Here is a tiny trained network, its code and every weight. The questions are about switching its units off for an input and a target symbol, where a switched-off unit gives its printed mean instead of its output.

import numpy as np


def w(rows, s, z=0):
    codes = np.array(rows[::2]) - 128.0
    scale = np.full(codes.shape[1], s)
    scale[-1] = z or s
    return codes * scale


def f(y):
    return y / 2 * (1 + np.tanh(0.7978845608 * (y + 0.044715 * y**3)))


def softmax(a):
    e = np.exp(a - a.max(-1, keepdims=True))
    return e / e.sum(-1, keepdims=True)


def log_softmax(a):
    a = a - a.max(-1, keepdims=True)
    return a - np.log(np.exp(a).sum(-1, keepdims=True))


def net(x, mask):
    ids = ['ΞΠΦΨαγδεησω'.index(c) for c in x.split()]
    T = len(ids)
    res = E[ids] + P[:T]
    u = 0
    for l in range(3):
        q, k, v = (res @ M[l].T for M in (Q, K, V))
        z = softmax(np.where(np.tri(T) > 0, q @ k.T / 2**0.5, -1e9)) @ v
        res = res + np.where(mask[u], z, O[l][:, -1]) @ O[l][:, :-1]
        u += 1
        y = f(res @ A[l][:, :-1].T + A[l][:, -1])
        res = res + np.where(mask[u : u + 16], y, B[l][:, -1]) @ B[l][:, :-1]
        u += 16
    return log_softmax(res[-1] @ U[:, :-1].T + U[:, -1])


Q, K, V, O, A, B = {}, {}, {}, {}, {}, {}
E = w([
[77,213,100,138],'Ξ',
[79,86,140,56],'Π',
[249,137,167,45],'Φ',
[127,169,78,138],'Ψ',
[121,218,114,143],'α',
[124,211,102,142],'γ',
[120,188,87,153],'δ',
[104,96,74,163],'ε',
[112,183,97,149],'η',
[115,136,114,136],'σ',
[116,136,232,162],'ω',
],0.011)
P = w([
[186,57,138,204],'0',
[241,254,221,43],'1',
[171,74,137,189],'2',
[175,104,35,103],'3',
[54,189,141,136],'4',
[154,90,143,172],'5',
[156,114,32,87],'6',
[59,224,175,100],'7',
[147,100,151,162],'8',
[145,115,32,86],'9',
[58,243,180,86],'10',
],0.0082)
Q[0] = w([
[203,251,110,157],'0.h0',
[162,209,84,247],'0.h0',
],0.018)
K[0] = w([
[215,182,62,201],'0.h0',
[146,216,53,248],'0.h0',
],0.017)
V[0] = w([
[3,167,177,132],'0.h0',
[78,194,144,142],'0.h0',
],0.0055)
O[0] = w([
[118,2,194,177,2],'0.h0',
[155,102,142,203,136],'0.h0',
],0.0037,0.00062)
A[0] = w([
[183,98,110,100,152],'0.n0',
[90,74,118,111,119],'0.n1',
[190,56,158,158,48],'0.n2',
[15,107,99,185,31],'0.n3',
[143,154,58,91,72],'0.n4',
[121,150,130,133,29],'0.n5',
[160,139,135,153,193],'0.n6',
[174,121,113,126,34],'0.n7',
[146,129,119,132,209],'0.n8',
[130,154,112,110,52],'0.n9',
[128,127,91,174,81],'0.n10',
[133,42,128,132,89],'0.n11',
[160,135,133,145,195],'0.n12',
[150,4,85,212,81],'0.n13',
[149,131,106,165,3],'0.n14',
[142,187,186,161,117],'0.n15',
],0.014,0.0036)
B[0] = w([
[93,176,117,166,219],'0.n0',
[84,152,163,85,194],'0.n1',
[35,104,106,146,125],'0.n2',
[138,254,176,140,164],'0.n3',
[94,114,155,59,251],'0.n4',
[130,110,162,139,82],'0.n5',
[110,145,72,142,198],'0.n6',
[95,97,132,156,96],'0.n7',
[117,152,84,128,223],'0.n8',
[118,123,172,125,128],'0.n9',
[160,158,108,109,132],'0.n10',
[93,115,178,67,166],'0.n11',
[110,145,78,141,199],'0.n12',
[173,174,44,80,232],'0.n13',
[164,144,162,120,77],'0.n14',
[106,138,130,207,237],'0.n15',
],0.017,0.002)
Q[1] = w([
[32,122,22,39],'1.h0',
[2,110,53,203],'1.h0',
],0.0081)
K[1] = w([
[136,8,229,151],'1.h0',
[131,117,143,173],'1.h0',
],0.011)
V[1] = w([
[165,171,121,126],'1.h0',
[136,114,9,255],'1.h0',
],0.0058)
O[1] = w([
[109,114,143,122,254],'1.h0',
[170,87,254,114,125],'1.h0',
],0.0067,0.00068)
A[1] = w([
[77,100,233,160,58],'1.n0',
[114,60,108,121,156],'1.n1',
[123,117,72,81,100],'1.n2',
[1,42,124,125,110],'1.n3',
[60,92,154,140,146],'1.n4',
[79,136,99,22,193],'1.n5',
[157,85,117,91,123],'1.n6',
[51,147,151,30,58],'1.n7',
[70,46,98,70,25],'1.n8',
[107,11,117,156,183],'1.n9',
[172,3,133,77,87],'1.n10',
[58,45,227,67,3],'1.n11',
[157,74,103,152,89],'1.n12',
[74,108,132,143,77],'1.n13',
[75,51,92,127,168],'1.n14',
[160,71,198,36,138],'1.n15',
],0.0088,0.0062)
B[1] = w([
[86,168,45,85,138],'1.n0',
[103,48,120,88,134],'1.n1',
[91,159,71,99,176],'1.n2',
[96,202,155,166,162],'1.n3',
[166,163,184,125,140],'1.n4',
[114,116,225,95,255],'1.n5',
[173,76,137,92,127],'1.n6',
[174,71,61,160,191],'1.n7',
[92,169,44,130,152],'1.n8',
[80,2,131,68,127],'1.n9',
[77,113,125,55,121],'1.n10',
[107,222,96,97,134],'1.n11',
[129,81,55,141,118],'1.n12',
[185,137,147,127,123],'1.n13',
[62,82,147,129,155],'1.n14',
[163,101,112,191,136],'1.n15',
],0.016,0.011)
Q[2] = w([
[141,144,114,254],'2.h0',
[238,200,59,85],'2.h0',
],0.0075)
K[2] = w([
[146,83,184,254],'2.h0',
[241,136,200,105],'2.h0',
],0.007)
V[2] = w([
[158,214,161,85],'2.h0',
[75,168,1,149],'2.h0',
],0.0077)
O[2] = w([
[168,145,81,9,235],'2.h0',
[252,36,232,93,254],'2.h0',
],0.0032,0.0056)
A[2] = w([
[154,186,208,187,154],'2.n0',
[127,140,126,116,65],'2.n1',
[121,106,129,187,140],'2.n2',
[162,41,254,158,132],'2.n3',
[186,91,142,67,23],'2.n4',
[173,63,67,226,77],'2.n5',
[117,141,39,231,132],'2.n6',
[233,229,96,209,98],'2.n7',
[129,98,45,105,212],'2.n8',
[201,88,19,200,2],'2.n9',
[87,93,157,126,90],'2.n10',
[208,72,50,73,149],'2.n11',
[199,79,228,162,104],'2.n12',
[189,136,166,58,86],'2.n13',
[127,151,116,85,30],'2.n14',
[125,175,93,115,53],'2.n15',
],0.0096,0.006)
B[2] = w([
[41,85,177,135,248],'2.n0',
[146,91,114,155,122],'2.n1',
[114,54,161,150,128],'2.n2',
[213,95,101,199,178],'2.n3',
[155,49,105,137,142],'2.n4',
[36,13,145,55,138],'2.n5',
[133,92,211,59,169],'2.n6',
[159,155,7,169,253],'2.n7',
[150,200,162,124,197],'2.n8',
[90,73,13,39,144],'2.n9',
[204,164,100,114,180],'2.n10',
[207,145,195,143,179],'2.n11',
[47,143,115,171,156],'2.n12',
[79,118,141,65,186],'2.n13',
[114,33,110,175,155],'2.n14',
[141,79,128,173,152],'2.n15',
],0.017,0.0071)
U = w([
[70,158,56,187,166],'Ξ',
[3,174,129,16,244],'Π',
[57,86,254,158,169],'Φ',
[187,128,95,89,152],'Ψ',
[76,18,107,99,4],'α',
[80,20,92,91,30],'γ',
[120,56,51,74,22],'δ',
[136,34,184,47,100],'ε',
[115,54,69,85,56],'η',
[171,173,226,128,130],'σ',
[167,31,138,152,190],'ω',
],0.0052,0.0042)

Each question gives the input, a string of symbols that net reads in full, and the target symbol t.
The units are the heads (2 rows each of Q, K, V and O) and the neurons (one row each of A and B). Each row of codes is followed by its name. A weight is (code - 128) times the scale printed after its matrix; where a second scale follows, it is the last column's (O, A, B and U).
mask holds one flag per unit, layer by layer, with each layer's heads first. A switched-off unit (its flag False) gives its mean, the last column of its rows in O or B, instead of its output. The means were averaged over made-up inputs and are rounded, as every weight is.
A unit's drop is (log p(t) with every unit on - log p(t) with that unit switched off) / (log p(t) with every unit on - log p(t) with every unit switched off).
The circuit of an input: a set's keep is (log p(t) with only the set's units on - log p(t) with every unit switched off) / (log p(t) with every unit on - log p(t) with every unit switched off). Starting from the 12 units with the biggest drops (on a tie, the unit counted first), units are removed one at a time, each time the one whose removal leaves the highest keep (on an exact tie, the one counted first), for as long as the keep stays at least 0.8.
units of the circuit, in order: the units of the circuit, biggest drop first
most important unit: the unit with the biggest drop
k most important neurons of layer l: the k neurons of layer l with the biggest drops, biggest first
input Ψ Ψ Π α ω Π σ Π Π α ε, target Ξ: units of the circuit, in order => [1.n5, 0.n4, 0.n11]
input ω Ψ δ Π Ψ σ Ψ γ Π γ Ψ, target Φ: most important unit => 2.n0
input η Π Ψ, target Ψ: 3 most important neurons of layer 2 => [2.n8, 2.n0, 2.n11]
input Π Π α σ Ψ ω, target ω: units of the circuit, in order => [1.n2, 2.n3]
input Π δ Ψ Π Ψ Π Φ ω, target Ξ: units of the circuit, in order => [1.n5, 0.n15]
input ω ε ε Ξ σ Π Π Ξ γ η ε, target Ξ: units of the circuit, in order => [1.n5, 0.n3, 0.n4, 0.n11]
input Φ ε Π Ψ Π Ψ Π σ Ψ γ δ, target Ξ: units of the circuit, in order => [1.n5, 0.n15]
input ε γ Ξ Π σ, target Ξ: units of the circuit, in order => [1.n5, 0.n3, 2.n7, 0.n4]
input Π Π Ψ Π Ψ Π Π Π Ψ Π Ψ, target Φ: units of the circuit, in order => [1.n2, 2.n7]
input Π η ω Ξ, target ω: 3 most important neurons of layer 1 => [1.n3, 1.n8, 1.n2]
input Π γ ε Ψ η, target Ξ: units of the circuit, in order => [1.n5, 2.n7, 0.n3, 0.n15]
input Π ε Φ Π Π Π ω Ξ, target Ξ: 2 most important neurons of layer 1 => [1.n5, 1.n14]
input δ γ Π Ψ, target Π: 3 most important neurons of layer 2 => [2.n3, 2.n8, 2.n7]
input γ Π δ Π Ξ Ψ η Π ε σ, target ε: 3 most important neurons of layer 0 => [0.n13, 0.n2, 0.n15]
input Φ ε η Π Π ε δ, target ε: most important unit => 2.h0
input σ Ψ δ σ ω γ γ σ Ψ Φ, target ω: 3 most important neurons of layer 2 => [2.n3, 2.n4, 2.n0]
input α Ψ δ Π γ Ξ γ δ Π Ψ σ, target Ξ: units of the circuit, in order => [1.n5, 0.n4, 0.n15]
input Π η ω Ψ, target ω: 2 most important neurons of layer 0 => [0.n13, 0.n4]
input ω γ Φ σ, target ω: 3 most important neurons of layer 0 => [0.n4, 0.n2, 0.n15]
input Π ε σ, target σ: 3 most important neurons of layer 2 => [2.n11, 2.n8, 2.n7]
input σ Π Π Π δ Ξ ε ω Π Ξ γ, target Ξ: most important unit => 1.n5
input Π Ψ Π Π, target Π: 3 most important neurons of layer 1 => [1.n5, 1.n8, 1.n3]
input Φ ω Π Π δ δ, target δ: 2 most important neurons of layer 0 => [0.n4, 0.n1]
input δ ω Ψ σ Π α Ψ γ, target Ξ: 4 most important neurons of layer 1 => [1.n5, 1.n14, 1.n9, 1.n1]
input ε σ Φ γ ω, target Ξ: 3 most important neurons of layer 2 => [2.n7, 2.n13, 2.n15]
